In the rows, zero is written as 128.
Each row has a class, written as a number after it.
[133 140 152 141 107 145 146 109 122 120 126 109 123 200 147 157 136 123
 113 134 153 124 110 146 135 138 116 176 105 142 126 136 124 102  86 138
 129 172 132 142 110]
6
[122 106 170 106 149 148 149 115  98 145 124  21 168 180 142 121 208  98
 113 140  82 116 103 126  81 120  84 146 132  97 150 143 141 165  93 148
 143 169 152 131 125]
7
[117 102 131 133 139 135 118 153 126 151 113 138 109 123 143 116 148 170
 132 141 101 108 144 150 133 135 128 117 156 116 132 138 124 121 135 125
 113 143 137 130 139]
0
[ 81 101 150 134 147 149 132 154 130 155 129 166  87 109 132 141 111 185
 135 141 145 122 155 124 166 142 153 142 120 140 135 134 146  97 136 111
 120 141 100 168 123]
0
[ 84  89 172 140 124 163 125 165 105 157 110  69 152  93 157 129 171 167
 175 116  73  91 135  86 115 104 110 136 198 131 145 115 175 114 114 142
 110 117 180 136 159]
0
[129  77 131 175 145 130 133 148 141 156 135 122 133 162 125 140  94 150
 180 104 155 144 142 135 148 126 143 157 132 144  81 106 123 122 123 139
 111 121 137 153 141]
8
[162 145 154 138 157 105 139  96 150 131 143 140  98 211 115 158 118 138
  78 136 180 152 114 196 121 156 123 151  57 126  79 148  94 124 106 118
 131 192 101 140 103]
0
[178 127  92 153 109 119 111 138 160 129 125 143 111 119 139 141  85 140
 146 112 123 133 116 152 121 133 150 106 153 100  95  88  91 110 109 141
 114 100 140 115 142]
3
[ 40   8 187 131 157 157 150 156 100 207 129  92 133 105 130 111 134 186
 208 128 102 123 199  79 185 105 159 122 191 135 144 131 185 104 140 149
 124 116 129 231 153]
7
[109 142 179  99 157 116 155 129 103 126 132  90 151 121 116 134 181 120
 107 149 135 104 129 129 107 106 110 114 104 132 133 166 116 155 134  93
 144 162 111 144 109]
1
[109 108 173 184 142 145 152 124 137 153 132  80 157 160 105 148 101 128
 212  75 149 147 140  85 133 113 128 182 119 168  77 101 172 112 108 154
 120  98 145 163 145]
8
[133 143 126 158 109 104 155 129 142 137 139 152 146 106 120 160  93 142
 133 107 148 126 145 139 136 102 144 107 142 137 103 110 102 125 129 106
 133  91 148 127 130]
5
[156 211 164 164 112 100 169  60 159 112 153 123 165  86  91 183  55 100
 159  74 155 137 115 110 102  96 129 107 118 142  87 106 128 135 105 122
 161  30 153 114 136]
11
[123  50 105 139 142 166 100 170 137 154 109 135 108 140 159 120  99 180
 161 135 104 132 119 142 153 157 125 151 151 118 147  87 113  95 113 155
 100 135 130 150 125]
1
[ 99 145 148 128 103 141 141 142 115 118 126  76 174 129 144 131 177 119
 111 125 100 104 119 102  97 100  96 144 149 131 152 122 149 142 106 121
 129 127 163 111 124]
5
[162  88 166 139 175 105 125 110 130 161 129  93 136 154  99 108 124 126
 173  99 121 148 120 162 121 123 112 102 110 126  92 102 116 138 126 151
 142 125 121 164 138]
1
[129 229  92 162  54 163 129 144 156  63 111 191 106  95 157 178  87 137
  97 136 188  99 113 116 127 137 151 159  83 142 124 133 123  96 108  89
 106 114 108  67  97]
3
[ 71 144 227 143 126 144 170 129  90 128 144  68 171 134 117 167 164 119
 170  89 142 103 148  63 137  96 129 178 113 179  95 144 190 121  99 116
 139 132 142 165 134]
6
[134 164 157 121 126 122 127 133 118 107 129 107 137 127 144 144 172 137
  89 143 135  98 114 147  96 119 111 134 111 117 117 152 120 150 121  94
 128 159 133  96 116]
0
[109  51  90 105 154 170  83 177 113 174  94 157  50 176 172  64 170 193
  87 194  85 119 126 181 149 197 111 137 141  83 175 140 120  96 122 151
  98 218 108 154 122]
0
[164 109 111 113 147 120 117 128 131 159 125 115 119 120 118 108 114 114
 136 124  78 148 117 132 119 138 110 105 148  93 141  99 112 135 107 154
 139 111 137 154 146]
9
[148 205 109 132 138  95 129  99 136 131 137 181  98 118  93 105  91 126
 113 128 152 133 137 168 123 141 128  72  85 101 100 138 101 135 138 118
 149 106  88 136 115]
11
[187  87  73  91 128 129  82 163 128 138 108  85 113 122 162  69 180 133
  99 148  41 114  85 167  77 147 108  79 204  53 164 103  86 140 115 154
 100 168 161 108 150]
3
[126 135 108  92 162 122 115 150  98 134 116 120 105 157 111  74 185 105
 103 166 104 125 125 159 114 143  90 105 102  87 117 149 117 145 126 139
 138 187  98 141 130]
9
[114 162 137 143 118 136 158 115 122 136 132 120 143 130 120 143 133 114
 126 135 144 116 130 112 123 117 128 142 130 140 129 145 142 137 122 114
 128 116 129 135 129]
8
[ 98 137 171 115 150 152 163 113 105 146 128 110 114 192 125 126 177 120
 104 135 133 139 119 141 119 143 111 147  92 127 116 156 143 128 110 132
 135 185  97 154 106]
2
[ 93 194 192 140 133 154 162 117 112  94 131 103 127 165 124 145 150 111
 110 125 190 132 120  97 119 125 108 186  37 163  97 168 174 125 105 120
 141 175  86 136 102]
4
[170 160  89 107  92 112 143 103 159 132 138 146 126 106 138 147 110 117
  51 158  98 129 106 160 106 127 131  89 162  92 181 109  55 138 113 104
 135 108 148 110 107]
5
[135 189 119 122 100 129 140 151 118  76 135 107 164 122 152 164 169 108
  67 147 157  83  99 128  89 108 122 167 117 133 118 157 102 163 117  75
 111 163 136  65 105]
8
[108 107 116 132 121 152 140 118 125 163 116 147  97 126 135 107 114 143
 157 151 114 119 147 135 152 137 131  92 149 101 141 125 130 114 122 159
 143 116 121 162 128]
7
[128 180 128 127 105 131 160 115 155  92 139 144 146 127 160 195 116 135
  82 140 173 126 114 105 129 129 144 168 101 140 153 128  92 133 117  87
 143 131 130  99  97]
10
[201 178 112 153  87  82 144  89 168 104 149 147 148 123 126 174  72 110
  76 112 162 138  98 186 102 103 128  99 127 115 102  97  57 139 102 100
 144  90 152  84 114]
5
[104 179 162 127 137 122 167  91 119 134 135 134 123 146  82 141 120  93
 136 134 157 148 142 116 126 123 110 122  81 134 107 154 146 127 119 129
 148 140 102 172 128]
9
[136 151 167 153 123 116 160 102 135 130 141  61 175 144 104 151 135  92
 130  93 108 130 109 121  86  93 101 130 136 126 112 104 136 145  89 134
 150  94 160 127 129]
5
[129 121 105 160 130 126 132 132 153 162 136 185  90  66  95 127  30 141
 186  96 136 142 157  99 159 137 166 113 147 142 100  85 125  98 135 137
 129  49 102 170 133]
8
[155 136 116 139 116 126 132 112 130 142 115  89 151 141 120 110 133 107
 133 105  82 131 108 140  86 116  89 109 156 102 142  89 123 131 102 158
 133 105 156 123 134]
5
[214 169  68 129  98 133 107  96 155  93 123 127 110 115 129 115  89  74
 110 115  93 125  68 168  72 147  95  87 124  80 112  71  82 150  90 161
 152  94 134  60 107]
7
[170  94 132 119 173 122 117 115 141 167 133 110 111  98  90  98  83 120
 173  93  70 159 113 134 112 141 115  86 144 107 115  60 118 126 119 163
 149  78 116 167 136]
1
[209 147  63 126 121 113 105  96 169 144 119 207  60  71 105  98  28 124
 114 132 103 148 104 179 126 169 133  48 142 100 139  78  63 107 129 141
 146  72 101 131 108]
1
[144 133 117 130 147 126 102 148 125 146 122 126  96 129 111  90 132 123
 142 113 111 138 130 140 115 145 133 107 109  98  97 109 141 120 124 144
 129 133  95 149 138]
3
[ 46 164 148 117 145 151 143 171  80 130 116 184  75 142 121  89 177 154
 120 146 161 102 165 129 153 146 138 130  61 140 104 181 163 116 155 102
 124 196  40 157  93]
2
[145 148 148 133 153 141 133 112 111 127 127  51 155 171 110 107 174  75
 133 111  97 125  97 119  65 129  81 158 105 110 107 128 147 164  95 148
 132 154 134 117 131]
8
[109 120 130 146 131 141 124 163 125 126 120 159 116 116 137 131 114 174
 152 132 164 110 140 142 158 127 132 124 113 146 102 130 117 104 140 113
 113 146 111 137 116]
1
[ 91 217 151 171  91 152 172 114 151  63 130 147 153 155 158 212 114 136
 110 130 231 119 119 102 139 117 141 209  61 174 104 145 130 108 116  88
 138 150 123  84  91]
10
[ 70  75 107 130 100 160 116 211 117 141 118 121 145  54 164 112 136 180
 154 124  61  89 152  69 142 114 138 131 217 127 177  88 152 114 124 121
 102  84 170 128 137]
5
[114 136 153 103 111 129 147 147 129 137 140  85 156  42 131 162 141 128
 131 118  84 100 143  48 106  99 151 108 186 118 161 127 136 135 114  99
 129  69 152 145 139]
3
[164 145  58 147 119 156  84 150 135 104 100 161  86 162 133  88  96 118
 143 124 114 139  92 166 119 169  89 144  97  94  95  83 127 104  95 176
 115 150 111 100 128]
9
[152 130 115 150  93 146 122 154 149 112 123 128 130  51 151 138  73 154
 164  97 109 123 124  83 132 109 140 120 173 138 131  76 129 110 117 135
 117  53 150 107 139]
4
[ 99  68  55 148 152 167  68 199 114 172  82 187  70 143 168  44 139 198
 168 148  96 123 152 150 182 183 134 125 150  92 132  99 129  89 150 174
 111 166 103 147 139]
10
[126 109 130 120 146 121 145 117 132 175 136 123 118 125 108 118 114 120
 129 133 117 141 146 112 127 133 138 118 152 124 141 137 121 129 132 129
 131 116 123 179 129]
8
[105 145 189 138 158 130 142 136 116  98 137 108 149 145 103 146 139 124
 143 101 178 119 124 122 121 119 116 167  47 165  74 143 152 138 119 105
 131 162  90 133 103]
1
[118 140  78 133 105 159  94 158 106 127  94 123 129  93 159  76 146 153
 152 137  66  87 113 127 110 135  93 102 188  89 157 106 146 117 122 158
 106 106 157  95 149]
11
[162 148 130 161 117 122 143 113 149 115 135 157 109 157 138 163  83 143
 129 107 179 143 115 170 137 124 145 131  90 144  70 105  92 111 112 123
 130 136 104 115  99]
2
[185 200  89 132 108  95 137  95 150 102 137 154 133 135 135 159  96 120
  77 139 155 119 100 186  97 126 120  96 120  99 120 137  56 144 117 109
 131 126 135  86 110]
11
[119  89 138  99 158 156 105 166  92 152 117  84 107 138 145  65 187 130
 136 115  43 122 109 107  95 160 100 134 135  98 141 102 156 143 108 156
 127 149 117 136 120]
2
[124 207 180 125 132  98 186  61 135 126 151 107 168 105  96 175 126  81
 127 112 147 134 134  85 103  97 128 108 114 130 113 134 127 152 119 108
 189  77 131 137 127]
10
[157  85 149 103 179 120 116 107 116 188 112  49 130 136 100  65 182 112
 166 117   7 130 119 138  71 132  76  69 188  69 147 102 138 155 112 185
 144 112 157 159 164]
0
[151 107 123 129 180 110 110 127 122 182 125 136  70 129  76  55 125 119
 170 102  90 152 143 151 123 158 134  65 115  82  81 108 143 119 133 165
 143 125  85 191 157]
3
[119  59 138 171 180 120 123 131 133 215 123 148  98 169 109  89  83 181
 188 105 131 168 167 167 176 148 137 100 139 118  91 121 142 104 132 170
 137 111 122 213 156]
11
[112 127 119 128 101 153 159 136 150 120 138 148 122 111 162 187  98 147
 111 147 158 111 134 116 151 122 159 142 126 134 160 134 101 124 117 103
 133 123 126 126  96]
7
[167 161 174 172 124 100 152  93 148 109 159 131 143 119  96 182  66 105
 172  57 180 138 128 125 144 104 147 138  89 179  41 103 117 120 107 122
 158  85 129 132 124]
6
[106 123 130 101 105 142 134 156 130 130 124 126 131  67 171 163 152 169
  90 165  97  81 133 108 121 113 141 122 191 117 193 146 108 125 129  88
 111 129 154 116 121]
0
[ 77 142 205 146 148 146 139 163  97 118 130  77 147 123 119 121 162 134
 172  89 154 120 146  72 130 101 117 166  83 168  74 138 189 129 122 131
 130 144 100 152 131]
4
[127  96  46  98 125 133  85 172 107 164  89 161 106 107 175  53 182 165
 104 183  61  98 138 151 132 153 118  61 215  62 195 125  78 125 155 141
 114 156 146 113 148]
10
[142  50 172 112 125 125 128 140 110 158 128  12 222 152 162 149 196 127
 173 102  50 124 123  99 104  77  95 144 221 119 131 106 131 154  94 164
 101 133 219 143 190]
9
[104  97 114 144 122 165 119 165 121 117 121 141 108 215 183 142 147 166
 100 164 188 119 123 173 154 155 131 186  68 129 115 147 112 117 111 128
 104 229 112 116  95]
7
[175 152  84 127 116 124 121 124 159 123 130 176  96 107 124 142  61 118
 117 126 130 154 112 146 138 143 136 120 113 114 118  88  98 114 109 131
 141  97 114 125 125]
9
[122 176  96 131 161 126 108 139 115 123 122 175  83 142 107  75 125 135
 110 134 144 126 124 172 130 166 113 114  68 108  91 144 132 126 138 132
 136 161  76 125 114]
11
[116  68 138 138 145 132 131 152 140 180 136 128 127  82 110 132  78 151
 205  94  90 151 160  89 167 115 146 108 181 130 120  87 143 113 121 156
 130  68 140 198 162]
9
[129 152 171 130 131 130 150 116 121 129 130  52 180 127 102 144 147  84
 169  96  96 138 116  92  90  92  87 130 138 128 107 106 148 151  96 152
 141 100 159 136 149]
9
[118 148 160 113 121 124 153 118 140 131 138 118 127 125 146 179 135 151
  74 158 140 116 131 125 116 122 134 144 127 138 169 153 104 127 117  90
 126 146 133 133 105]
0
[131  60 182 149 199 120 110 134 115 170 129  74 131 164  93  85 130 138
 204  83 115 155 130 139 129 130 103 128  98 141  72  93 150 123 123 172
 136 142 112 186 144]
1
[158 139 119 129 124 128 127 117 126 138 117  97 145 133 115 117 126  95
 156 110  88 139 113 122  99 119  89 107 152 108 109 101 134 133 100 165
 140 101 157 130 154]
9
[ 87 167 181 148 114 168 151 161 105  92 129  67 175  74 133 145 158 130
 169  92 121  93 125  43 114  89 108 156 135 161 110 128 191 138 110 122
 121 100 142 111 135]
4
[ 61 148  96 148 101 164 124 187 129 106 125 196  98  88 131 129  99 162
 128 128 152 102 143 107 164 142 151 155 101 148 133 106 155  95 131 105
 111 123  88 125  99]
5
[189 137 126 131 142  87 152  72 145 175 135 162  92 139 100 114  85 123
 123 116 122 165 136 182 125 130 142  49 134 107 102 115  81 128 132 135
 159  93 105 161 121]
2
[ 67 206 182 137 120 125 183 117 112 108 149 197 105 128 101 177 121 130
 111 135 230 105 174 120 181 116 165 145  46 185  85 199 131 106 139  71
 148 169  69 162  95]
6
[143 193 177 136 137  77 187  62 151 130 153 180 119  93  75 179  67 111
 116 131 209 140 147 155 142  99 152  75  76 157  94 157  80 127 149  78
 172  91  86 158 106]
1
[119 123 177 136 141 130 133 156 120 108 133  78 174 115 127 154 141 141
 156  98 150 112 119 109 116  99 117 153 110 159  89 110 132 129 121 108
 120 132 139 120 120]
1
[201 163 152 139 109  91 167  63 161 136 160  52 195 115 123 187 106  77
 105 111 109 146  93 121  78  81 128 120 183 135 120 102  99 172  93 117
 161  45 194 109 139]
8
[161 114  71  93 119 123 134 114 141 163 125 169  82 104 139 105 104 134
  96 168  87 121 130 161 132 154 140  54 170  71 184 121  77 135 127 136
 146 108 123 145 116]
7
[ 47 150 195 131 135 132 154 167  97 132 134 104 145 114 128 156 174 148
 138 134 176  98 176  67 140 101 155 159  95 153 112 182 172 117 134  84
 120 154 105 167 126]
3
[ 94  84 160 101 148 120 153 150 114 183 142  89 159  76 118 141 145 132
 167 123  69 123 159  71 144  94 132  98 202 119 162 127 135 140 123 132
 137  85 158 194 165]
9
[188  65 122 105 160 127 116 115 134 168 133  52 137 127 133  95 138 112
 144 109  39 140  98 137  89 136 106  93 175  74 153  80 107 165 100 172
 147 112 162 141 137]
7
